Each row is followed by its class.
[ -41 -224   33  274  182   45  -83 -281 -436  134 -488 -156   64 -171
  159  394   20  138   99  116  464   49   63 -196   65  149 -185  -86
  -47  371 -134 -254  -55  181  265    6  -92  293  353  355 -290 -340] : (175)
[   7  195 -133   -2 -117  102  -62  198  291  -15  363  152   53 -328
  -85  376   68  -45 -252  -14 -185   71   58 -181  159  -65  256   12
  110 -247  132  156 -219   45 -127  -44  125 -265   11 -192  165  286] : (113)
[ 131  261  -36  116 -129   76  -94  -82    7   58  121   82   62  213
    2 -146  -61  -91 -195  -52 -297  -53   53  150  115  -53  225 -234
  207  -18  232  126 -312  -87    1  129  298 -238 -152    5   60  101] : (195)
[ -21   24   84  -76 -219   -2  -64  163 -266 -244 -116    6   48 -164
    5  -11  -99 -228   98  210 -204  -48 -159  -89 -161  -49  243 -166
  -93 -249  171  294  -39  181  -15  158   91 -302   95   70  -98  316] : (179)
[  68   41   96 -244    3 -166 -119   98   43  142    9   82  -28  -83
 -134  139 -120    8  -56  -39 -200   85 -168 -240   67   87  122   18
 -125   88  -45 -186  -37   21 -335  -44  -10 -195   27 -209   97  -36] : (150)
[  50 -154  118 -370   54   82   97 -189   66  180  -37   16  201  -18
   20  -13    3  -14  200    2  164  -25   -3  -66  175  145   45 -219
  145  227  161  161  337  132   66 -404 -140   24  -43   16 -228  189] : (52)
[  14  146  208  899   51   33 -203  116  268  162 -283 -553  -82   72
   11  302  163 -163 -143  -96  -66  173  158 -221 -142  294   83   78
  238  192  167 -238 -265  -27  119   15 -166   22   54  -13   -7  -18] : (179)
[ 141 -137  109  -46   -2   59   90  -60  114 -101  138   50  240   15
   54   65  -36    3   47 -151   -8 -122  -80  182 -164  -80  -44  -10
  206 -372  157  155  295    3 -174 -260  -60  -79    8    5  -42  189] : (111)
[  16  -82  -74   60   61 -114 -169  -64  -38    7 -191  -94   -9   -5
   71  -21 -127 -284   91  220 -220  118    9  103 -181 -116  112   -8
 -168 -104   82  299 -173   98  197  223  105 -119   33  167   50  235] : (52)
[  -7  -73   21  217 -192   30   -8  119  -73 -109 -360  -27  -17   10
  177  -89  212 -476 -139 -140  204 -139  -43 -108  -32   92    6  128
  253  -37  183  224 -106  -53  356 -186  172 -118 -110  -27 -124  -86] : (30)
[ -23 -120  104 -195   17   -8  131 -101   26  114 -550 -258  263 -142
  144  359  -68  -94  449  145  134   -5 -199   94  166  354   13  252
   52   82   61 -258   -2  264   42 -317 -420  -30  188    8 -347 -278] : (185)
[ 133  -22   36  123  -10   17   97  221 -147 -121 -159 -361   38 -176
   98 -238   47  380   40   49  -91   54   47  -44  -77  158  -47  -38
  191  103 -211 -131  238 -143 -136  121  -78   51   81  -20  -90   23] : (113)
[ 168 -196  251 -413  -15  -78 -117 -214  113  473 -133  252  -19   85
   77  430  165 -116   80 -115  337   15 -155 -482  -61   26   64  197
 -310  310   49   61  -53   24  -75 -213 -150  424  250 -342  361 -230] : (150)
[  30  249 -192  265  -79  441   24   89  146  121 -121   75   -5   24
 -145   41  -98  410  279  -21 -236 -205  -90  180  160 -118   75  108
  268   26  -21   63  -98  126  105 -103   35   93  -18   81 -423 -156] : (185)
[ -91 -133   95   32  -96  166  -65  -20   16    8  288   94  111 -126
   15  206  286  385 -222 -275  413  -59  160 -348  173  177  103 -134
   46  256  -81 -203  262  -24  -68  -39 -170  100  152 -213  150  105] : (192)
[-120  -37   -6 -132 -119 -125   -3 -230  -53 -113 -129  -44  127   28
   59  -34  -55   71   35   57  -53 -176   84  261 -408   38    1  -31
    5 -138  169  -61   32   -3  193  161   59   12 -127  -19 -132  -59] : (179)
[  53   20   56 -259  353 -277  134 -213   63  268 -189  -54   67   91
   20  192 -171  -94   13   90   46  230 -113  256  -77   64   28  -40
  241 -114  341  -27  -97  194  133 -218  118  -77   69  186 -245 -230] : (192)
[  40   75   95  106 -118 -198  -17    4 -346 -111 -452 -172   90  136
  327  -86 -204   46  122   53 -397 -135 -123  167 -294  213    9   -9
   -2   38  153   35 -181   20  309  245   -9  166   40   44 -241 -189] : (150)
[ -83   49   84 -275 -186  134  -26  -68  216  121  414  328 -267 -103
   56   67  134   31 -125  -79    6  -28  114 -152   97   86  314 -211
 -421  319  -71 -393    1  226   50   74  -76   60 -119 -119  102   57] : (192)
[  72  173  155  260   30  127   -9  253 -120 -364 -121 -384  -11  -24
  134   48   60  227  137  -38 -290 -220 -116  162 -345  124   97   57
  267  -74   63  131   45   30  -52   35 -272  425   70  -10  157  141] : (113)
[ -16 -128   93  425 -289 -125 -142  130 -160  -84 -221 -275  -41  -51
  -23 -129 -332 -364   98  506  -93  -56 -120   20   20  -66  178  -69
 -174 -123   86 -157 -315  108   22  435  226  -97   61  237 -334  -59] : (192)
[  16   58  -37 -289  154 -242  123  263  -96  209 -251  -14  -33  274
   -7  -63 -185 -107  -99   10 -226 -115  -57  -55   -8  107   39   47
  178  -66  192  363 -303  -22  279  -47   89  -12  -73 -235  -91 -118] : (179)
[ -49  -38  205  307  -86  -67 -100  129 -169 -165 -208 -196   39   56
   28   12  -76 -349   10   45  -34 -318  -33  -44 -383  -35  -67  235
 -185  -32   91 -131   25   59  182  317   85   44   30  -91 -205 -271] : (192)
[ 137  120 -179 -183  559  137   54  275  249  -64 -114 -381  157  -73
  -89   58   17   16   30   -6 -328  212   67  406  -43  273   52   73
  372 -150 -114  142   21  172   88 -244 -169  -26  -20  212  -67   -7] : (179)
[ 169 -170  159 -352  159 -406  180 -255   34  234 -553 -124  105  -31
  173  -80 -282   32  404 -240 -158 -246   47  239  140   41  -28  207
 -286  -35  140 -453  379 -126 -275   66 -162  185  141 -385  -71 -119] : (100)
[  -1   87 -122  430  -13  100  165 -337 -120  109   21  -21  -30   67
  -24 -135 -114  -51  -41   31 -105   34  -55 -362  370 -271   11  -90
   97  116  210 -129  -66 -271  280  113  363  220    8  101 -265   58] : (192)
[  -5    2  261   48   56 -106  274 -207 -146  130 -200  -21   76  238
  154 -462 -119  293  124  -14 -417  154  -38  -40 -195 -282   31 -510
  131   -4    5 -402  162  -87 -358  121 -177 -268 -309   46 -396 -300] : (175)
[  -5  110  209  305  -23  -32   -8   21 -330 -179   25 -247   10  189
 -162 -563  -69  126 -132  125   35  101  204  -77 -122   31  183 -423
  -16   79  181 -457   38  -66 -258   25  111    1 -297 -168  -80  -11] : (100)
[  72   99 -178  -98  108 -117 -262  183 -141 -112  159 -200  -91 -125
   98 -196    9  -12 -377 -203   96  -24  194  270  -86  469 -136 -188
  163  108   10  390 -534  126  263 -141   16  142  146   29  145  416] : (150)
[  72 -128   97 -174   45  120  225   25 -333 -148  271  114   83  -37
  -93 -590  -83  406   62 -157  111   90  -63   89  150  -86  237 -205
 -120  244 -170 -120   61  -37 -384   16 -139   55  -76   94  100 -159] : (100)
[-113  -83  -10  369 -122  136  -48  -51   56  158  387  174  -48 -284
  -97 -213  -79   87  -78 -150  635  347   17 -285  249   -1  -24 -471
 -246  -22 -247 -349 -345  258 -339 -198 -124 -274  119   58 -179   71] : (175)
[  79  161  -10   39  252   39   23  -15   21  126  -74  -61  244   55
  -77  109   59   85 -109 -326 -175 -171   31   62 -190  147   65  -42
  304   14  314  335 -595   52  123    8   -6    5   35 -206  -49   48] : (52)
[ -86 -149  195  222  -86 -104  -16  304  248 -125  -28  -57   18 -178
  -58  142   59 -219  140   -2  221  266  176 -214  147  139  227  187
 -219    5 -153 -184  290   56 -187   -8  -36  -92  109  148 -189 -102] : (113)
[-192  -32 -107  369  -87  132  -67  -35   69 -129  -40  -35   69 -110
   79  443  347 -115   25  -54  212   93  -30 -429  158   25   72  121
  140  120  136  696  -29 -137  410  173   42  189  187   -2  280  202] : (111)
[  16  267  183  108  125 -283   47   96   28   19 -251 -402  -29  227
  -88 -173 -138 -167  -23  131 -369  -13  191  -29 -146  196  319 -186
   99  250  198 -322  -37   54   76  152  120  -12 -144   38 -386 -104] : (185)
[ 256  -34 -140   71  -42  268  -76 -103  157  338  -93   -4  -24 -206
   57 -247 -277 -414  -19  158 -208  -76  -98   35  461  -55 -257  128
 -209  -13 -119 -437  261  -47   27   69  -23 -229  145   22 -127   13] : (150)
[ -11 -296   55   23 -282   82   60 -138 -159   64   56   77  -53  150
 -212 -120   27 -190   20  179  320  -63   49 -140  127 -268  152  -79
 -479   38   -6 -275  106   31  -97  102   84 -177    9  155  -36  -25] : (195)
[-186    4   17 -322 -131  -62   67  -86 -316  109   60  246   10  -63
 -111   46 -102  201   87   54  233 -200  -20 -239   84 -371 -118  -53
 -326  162 -109 -164 -158   33  -53  133  224   85   97 -235  -27 -309] : (192)
[-104   22   48  104   14  -45  262 -134   95    5   98  -69 -101   31
  131 -117  191   93  -44  -12  255  106   36 -286 -104 -347  -11 -250
  168  -13  -64  -97  218  -76   60   95   13  227  159  165 -168 -103] : (192)
[  25  -39  146  -36  114  115 -184    9  127   98  122  -31   91  114
 -116   39 -148  235    8 -177  183 -125  218  354 -170  215   68   17
 -310 -221   12 -668  -37  199 -234 -424 -179   27 -117 -291  168  -76] : (175)
[ 123  153 -280  208  257  -90  210    1  -92   21  -71 -166 -113  -37
  -72 -367 -177   26  -80  -46  -47  -45    9   60  437   -1   72 -401
   62   78   18  -38 -133  -27    5  536  219  272   44  165 -386 -266] : (113)
[-123 -127  143 -479 -269  -18  263 -180  175  140 -345  128 -166  121
  -86 -489   -4 -131  561   70 -230 -158  -89   -8  287 -123   69   85
 -575  200 -134 -628   13 -126 -171 -221  -58  -22 -194 -141   46  182] : (30)
[  16  -68  -81 -191  137  153    7   56  127   65  -66 -319   96  -34
   80   82  147  -91 -108 -181 -215 -141  179  -51  -27   52  165  -71
    3 -122   -8 -285   67  111  312   -1  -93  -43  -42 -200 -252  133] : (52)
[ 131 -247   10 -302 -250 -351  228  348  -74 -134 -475 -253  -10 -105
   94  -71   92 -271  182  -72 -149  -36 -200 -188  191   89   47  194
  -86   25 -128  230  -83  -86 -203  -90  -25 -183   74 -236  -43  128] : (195)
[ 205  108  125 -280  306  -39  107 -118  120  313 -324 -193  103  -31
  190  208 -191  -68  499  -30 -281  -15 -279   -9   36  -73  370   42
 -146   35   65  -73 -417  169  -43 -234 -135  304   74  -12  -41 -373] : (100)
[   2 -134  -74   30   14   87   88  -51 -170 -191  130  -10  121  -86
   51 -221 -123  239 -126  113  -76   -5   41   15  -67   -4   33 -321
 -130 -159  -69 -178 -208    4  -78  236   87 -162  -93  -95   15   48] : (185)
[-110   14  -85 -220  210  -46   19 -189  -98   35   59  -67   91  167
  -21  372  -59   21   88   66 -131  102  -49 -155  -54 -152 -275  182
  108 -206  -27  167  -74 -188  200 -183  119  177   -8 -110  106  131] : (192)
[   0 -153  166  244  139  -64   74  126 -240  -83   34  -51  213 -102
  122   71  -39 -133 -212  -10  485  250    9 -115 -244  228  -65 -264
  239 -244  149  141 -300  191   91 -302    6 -226  -13  -67    9   30] : (192)
[ -41 -153 -152 -178   30   31  227 -390 -178  -76  207  108  250 -272
   90 -133   35 -200  -78  -82  521  -21  -68   -4   -8 -106 -264 -214
 -299  -46    2 -153 -244  219  -49 -290 -143 -231   27 -113  157  111] : (30)
[  66   67  249    7  -56  111   97 -214   45  111   -5 -132  199  128
  162  214  -54  -48  262  -47 -249 -247   74  282 -198  140  116   79
 -114    1  104 -438  -63   77   90   12 -232  154 -263  -44 -266 -182] : (175)
[  97   87 -110   95  116 -123  -37  418 -159  -65   21 -268  -41  -86
 -149   41   64   43 -142 -210   13  -48    7 -348  -32  -19  -13   44
 -146   24 -184   85 -113   81 -164  -11  -65   72  160 -270  -61  -10] : (150)
[  -4 -137  129 -190 -304 -188  361 -238 -158 -305 -197    9   63  -28
  134  333  134 -239  149  -16  266  -45 -533  -74    0   -7  -92  -55
    9   76  266  246   56  210  -10 -186  -51  105  333   81   34  196] : (185)
[ -65   -1  182  148 -119  -46  196  164    0  -19 -115 -332   50 -118
  218   27  -34  149  145  -19  -98   93   25 -340   63  153  234 -470
   90  -56   21  -41 -284   -4   37  174  -33  -34  -18 -166 -251   19] : (150)
[  78   25  -65 -292  215 -283   30 -232  -45  281 -383 -178  165   -4
  154  111  -82  -57   65   13 -462 -241   75   85 -145  -89  -61  164
   38  109  176  -36  -31  -75  153  166 -107  257  -49   13 -441 -514] : (111)
[-101 -285 -122   65  -65 -125   45  210 -278 -199  110   28 -217  140
 -185 -227  144  -31 -135   98  482   47  144 -146  399  130 -107  307
 -523  174 -254 -395  394 -149  110  -28  249  -52 -114  -40   44   59] : (192)
[  42  -16  175  571 -124   30 -128  248 -232   18  170 -204  -56 -333
  153 -277 -108  203  -34   -8   -5   95 -158 -162  -29  166   86 -256
 -256  194  -67  -38 -473  103 -161   19 -241 -127   46  138   49  105] : (185)
[  24  -77   23  302  127  -50 -205  257  271  173   19  -30 -274   44
   56  174  107  -72 -356 -117  199  109  141  -71  171  365 -132  139
   19  -53 -109 -324  455 -102  225  -82   82   17    4  -32   61   57] : (175)
[-156   -5   77   -3 -122  262  -70 -350 -116    3   90  137   35 -250
  278  165   -9  465   27    7 -166 -162  -96  -85   94    7   59 -251
  -73  196   35 -462   89  113   33   82 -280  309   82  141 -181 -145] : (30)
[  32  -74  184    2 -168  -36  -68  379 -139   36  -44 -204  157  130
 -219 -222  -96 -172  -25   56   -2   18   18 -184   35  256  151  -28
  -63   86  178  257 -205  -67   16 -153   66 -138 -130 -225   35   36] : (150)
[  53   19  193  349  -66 -264    8 -145 -286  184  -77   -6   71  -82
  203 -110 -303 -194  -38   37 -192  -10  -18 -212 -121   23   67 -546
  -74   37  176  -14 -317  140  -83  310 -152 -239  -39   19 -272  226] : (185)
[ 118 -229  326 -119  -14 -168  124 -114 -385   45  131    6   74  -76
   77 -105    1 -287 -107   -5  173  113   13  -53   44  106  -59  -39
 -208  379  205   -2   63  109   12 -138  -74   49   46  132  -55  177] : (195)
[  81   94  122  -50  195 -469  157  -87  127  145 -567   13   78  137
  -63  170 -225 -340  241  -44 -193  -48  -73  195  -91 -147   42  287
   45 -221  175 -408  310  112 -266 -150 -103 -137   70 -134 -141   16] : (185)
[ 115  157    2    9  420  142    7    3   45    6  -25    1  118  285
 -290    0   -6  -59  105 -180 -154  159  129   32  103 -147  115  -39
  170   -4  163  471  -35 -147  -52 -109  340   84  -53   63  191  -68] : (192)
[   6  217   70  805  -39   40 -120 -230 -107  227 -513  -89  -58  141
  353  193  -71  193  160  252  -48  114  -40  288 -366  264 -307 -295
  134 -122   37 -308 -419   28  272  426   14   11 -164   93  -97 -386] : (111)
[-273  173  156  418 -322   63  -86 -305 -155   -6  147   33 -171   10
  196  -86   53  210   40   66  301 -241   11 -362   10   42 -235 -351
 -199  266   76 -290  -11 -102  141  293  -25  235  -19 -120 -138  -50] : (150)
[ -31   34   38  362   81   89  193   39  260  131 -346  -12  -37   -6
  147  107   79 -132  112  -26 -320  114 -196 -217  155  -60  276  -79
  417  -86  239  258 -243  -80  234  -41   13  -72 -106  183 -172  -62] : (195)
[  16   23   -8 -148   45  -86  -12   -9  115   40 -212   88   -7  174
  -61 -176  -30  -14   84  301 -274    5  116  228    6  -42   66  -27
   -5  -21   31 -138  307    0   10  295  170   -5  -65  137 -236  -88] : (111)
[-122 -146  291   64  215 -173   15 -247 -212   45   89  154  159  -39
  160 -113 -161  159  -27    0  438  334 -146   69 -122  123 -179 -248
  185  128  135   88   76   86 -127   46 -130  -42  -34  -29  148 -201] : (179)
[  93  155 -119  650  -44   48 -199   43   31  327 -306 -137 -136 -248
  160  331   65  242   35 -117 -137   53   65 -253  136  234 -125 -322
 -279    4 -313 -479 -149  -78  -11  229 -179  234   78  -33   91   27] : (175)
[  23  -40   -3  210   59  191  -21 -129  171   49  361  258  -29 -151
 -135 -141  -51  -62   11  -59  336  127  -44  133  387 -113  266 -126
  -79   47  112  -53   34  185 -141   90  131  -61   44  172    3   96] : (192)
[  51   73  -33 -333 -137  -64  220   35  194   58 -168   64   77   76
  -49  125  336 -303  126  -18  -69  205   81   69  -14  -66  -60   28
  -47 -180   77  152 -125  -30   36 -222  198 -112 -213 -220   48  128] : (195)
[ -33   61  176  -20   -5  160  -70 -437  333  266 -147  118   16   84
  230  148  -28 -204  125  -29 -196  113  -62  103  107  -78   24  -88
   75  211   65 -329  169  123  -20   12 -254  -70   28  194 -101 -289] : (179)
[ -18 -118   35 -232  -53 -192   57   77    4   59 -186  100  -62  199
    8  118  -19 -101  -18  129   49 -273  -24   97  -38  194  123  253
 -172 -125   79 -248   94   29  222  329    5  291   27 -216 -108  -89] : (185)
[ 103 -135  -95 -112   36  -44 -240  251  289    0  129  126  -49   29
 -239  165  147 -172    2 -120  123  -98   91 -202  -16  120  238  303
 -365 -163  -84  131 -109   49  -50  -54  252   58  -46 -418  202  404] : (113)
[  60  -60 -103   96  181 -188  -82 -103  -28   94  -64  190  225 -254
   62   64  -87 -125  -75 -102   98   79  -16   87  179  156 -100 -125
  -51   49  119  272 -109  122    9  160   15 -190  137   14   54  174] : (150)
[ -28  251  143  -14   28 -141 -190   59  139  121  -84   75   63  -37
  -42  272   52 -182   32  -12 -285  -27  -96 -158 -295   64   11   50
 -118  200  112  311 -444  124   58   47   79  -63  169    3   96   73] : (185)
[ -87  195  166  221 -165  127   98  -18  -47  119   30   80 -127  156
  -45 -474   60   25  269  245  -66   88 -170 -135  161 -440   69 -192
  -76  249  -47  -76  -22  -17 -170  173   25 -177 -103  187 -145  -76] : (150)
[  59  -45  209  -71   88 -354  191  345  -50   78 -289 -452  234   41
  109 -243 -124  -82  144 -104  118   -8  -46  173  -47  382  -23   27
  115   29   58  -29  -56   83 -111   34 -261 -151  -97 -311 -338 -388] : (52)
[ 170  -71   50 -103  204   44  230   90  -13  108   58   19   -8 -387
    6   39  176  -66    0  -70  -65  236 -248 -435  303 -165  168  -60
  -67  364  -46  197  216   90 -263 -113 -339  145  219  120  139   30] : (100)
[  67  -56  132  372 -215  150  239 -113 -441 -151 -494  -80  103  124
   11 -684 -229   39  220  374   26  144 -147  362  329 -300  -30 -350
  421  -87  107 -351  448  -54 -340  238   46 -140 -102  230 -361 -191] : (175)
[  67  -16  -10  210  288  -61  -62  -32 -192  -96  323   53   36   65
  -41 -105 -214  -69  -75  -47  117  406  236  -66   22   17   44 -156
  -50   -2 -172  188 -271   14 -130   57  122   36   39  266  -34   24] : (111)
[ -37 -172 -164 -532  124  -47   47   35  285  166 -421    8  303  138
  -95  262  410   83   46  -94  159 -111   10 -129   74   32  -73  187
  181  -64  -17  225  -61  -53  225 -205  209   38  198 -216 -166 -115] : (185)
[ 124 -135   92 -218  -59  -68  118  231  -77 -283  221  -66  -49   95
 -164 -404 -168 -236  -23   75   90 -127  -71  130  258 -150   92  278
 -273   67  -38 -296  413   78 -290  -90  200 -187  -86 -179  -86  -20] : (150)
[  30  -95   62  125 -158 -237  158 -146 -298   21  210  263  205   36
  248  -62 -108 -211 -113 -137  370  138  -80   80   36  105 -181 -303
 -146   32  -17  177 -348   10   26   45  -12 -131 -141   48  210  -49] : (113)
[-125  -66   -2  245   94  211  -22 -222 -177  199  -73   94 -160 -358
   69   66  187  190   45  156  535  298   49 -160  452   16 -400  -71
 -256  314 -172 -480  124  -45 -106 -149 -149  134   13  200   31 -459] : (179)
[ 109 -156  136 -112  209    4  221  366  -55  -74   36 -110  223   37
  -87  -54  -77   36  100   29 -158   13   -4   93   30  121  358   12
 -102 -201  120   97   18  105   28   41  -73  154   45  171 -248  -54] : (52)
[ -56   66  153   23   -2   84  178   41 -186 -106  275   46  165  201
 -291   53  -26  -56  -81 -212  230 -234 -228  -21  -16  -84  209   27
 -218  -83  323  -97 -124   71   -6 -172  -62  311   51 -103  249 -127] : (185)
[  -7 -205  141 -361   60 -369  197  266  353   46 -210 -105  176  306
 -356   19  112 -199   63   54  -48  -95   40   23 -221  110  358  164
 -149 -316  124 -257  412  -99 -146 -108  -26  -96 -288 -224   28  -24] : (185)
[  47 -218  221   45  -64 -184   42   98  -79 -102 -215 -378  158 -400
  440   37 -223  -71  142   73 -184   30   39  242 -291  201 -200   51
  -83  -59 -217 -352  -60  271  -27  121 -287 -184  164    5 -412   25] : (175)
